Here is a tiny trained network, its code and every weight. The questions are about switching its units off for an input and a class, where a switched-off unit gives its printed mean instead of its output.

import numpy as np


def w(rows, s, z=0):
    codes = np.array(rows[::2]) - 128.0
    scale = np.full(codes.shape[1], s)
    scale[-1] = z or s
    return codes * scale


def f(y):
    return np.maximum(y, 0)


def log_softmax(a):
    a = a - a.max(-1, keepdims=True)
    return a - np.log(np.exp(a).sum(-1, keepdims=True))


def net(x, mask):
    res = np.array(x, float).reshape(1, 6) / 4 @ E
    y = f(res @ A[0][:, :-1].T + A[0][:, -1])
    res = res + np.where(mask, y, B[0][:, -1]) @ B[0][:, :-1]
    return log_softmax(res[-1] @ U[:, :-1].T + U[:, -1])


A, B = {}, {}
E = w([
[132,183,140],'x0',
[152,253,121],'x1',
[193,63,248],'x2',
[172,115,206],'x3',
[158,225,120],'x4',
[53,196,188],'x5',
],0.0063)
A[0] = w([
[162,115,134,57],'n1',
[136,116,212,95],'n2',
[166,134,141,92],'n3',
[197,3,175,52],'n4',
[137,121,89,58],'n5',
[169,182,123,85],'n6',
[144,126,195,49],'n7',
[161,131,88,150],'n8',
[110,123,153,54],'n9',
[140,84,137,78],'n10',
[217,168,62,47],'n11',
[127,96,131,25],'n12',
[158,68,129,79],'n13',
[116,123,158,100],'n14',
[93,122,115,255],'n15',
[119,137,112,202],'n16',
[143,135,206,43],'n17',
],0.015,0.0046)
B[0] = w([
[137,90,120,141],'n1',
[148,184,222,186],'n2',
[155,106,104,147],'n3',
[109,6,147,255],'n4',
[110,94,98,141],'n5',
[153,170,75,168],'n6',
[162,194,191,165],'n7',
[127,95,69,162],'n8',
[153,137,118,133],'n9',
[118,119,149,161],'n10',
[165,100,37,175],'n11',
[109,115,114,139],'n12',
[126,99,154,179],'n13',
[136,143,127,142],'n14',
[42,158,143,189],'n15',
[81,134,102,166],'n16',
[188,190,179,169],'n17',
],0.024,0.01)
U = w([
[235,175,73,169],'0',
[70,118,137,71],'1',
[183,1,232,75],'2',
[93,232,162,22],'3',
[123,186,111,255],'4',
[237,216,238,133],'5',
],0.0083,0.0044)

Each question gives the input, the list of numbers given to net, and the class t.
The units are the neurons (one row each of A and B). Each row of codes is followed by its name. A weight is (code - 128) times the scale printed after its matrix; where a second scale follows, it is the last column's (A, B and U).
mask holds one flag per neuron, in row order. A switched-off neuron (its flag False) gives its mean, the last column of its row in B, instead of its output. The means were averaged over made-up inputs and are rounded, as every weight is.
A unit's drop is (log p(t) with every unit on - log p(t) with that unit switched off) / (log p(t) with every unit on - log p(t) with every unit switched off).
The circuit of an input: a set's keep is (log p(t) with only the set's units on - log p(t) with every unit switched off) / (log p(t) with every unit on - log p(t) with every unit switched off). Starting from the 12 units with the biggest drops (on a tie, the unit counted first), units are removed one at a time, each time the one whose removal leaves the highest keep (on an exact tie, the one counted first), for as long as the keep stays at least 0.8.
units of the circuit, in order: the units of the circuit, biggest drop first
k most important neurons: the k neurons with the biggest drops, biggest first
drop of u: that unit's drop, to one decimal
input [1,-6,-7,-1,2,6], class 3: units of the circuit, in order => [n4]
input [-1,-7,-3,-7,8,-4], class 0: 2 most important neurons => [n4; n11]
input [7,-4,-1,8,5,-4], class 5: units of the circuit, in order => [n4; n13]
input [1,-8,-8,5,0,0], class 1: units of the circuit, in order => [n2; n15]
input [1,-6,-5,-3,-8,7], class 1: 3 most important neurons => [n2; n17; n7]
input [-6,-8,-5,7,4,4], class 4: 2 most important neurons => [n4; n13]
input [8,0,-5,-3,-7,-7], class 1: units of the circuit, in order => [n15; n2]
input [-2,-6,-6,-6,5,6], class 3: 3 most important neurons => [n4; n15; n11]
input [6,7,3,-6,-2,6], class 3: 3 most important neurons => [n4; n11; n8]
input [-3,1,-6,-1,-7,-4], class 1: drop of n15 => 0.1
input [5,7,-2,-3,7,-3], class 0: drop of n8 => 0.0
input [6,-2,-7,2,1,-8], class 0: drop of n4 => 0.2
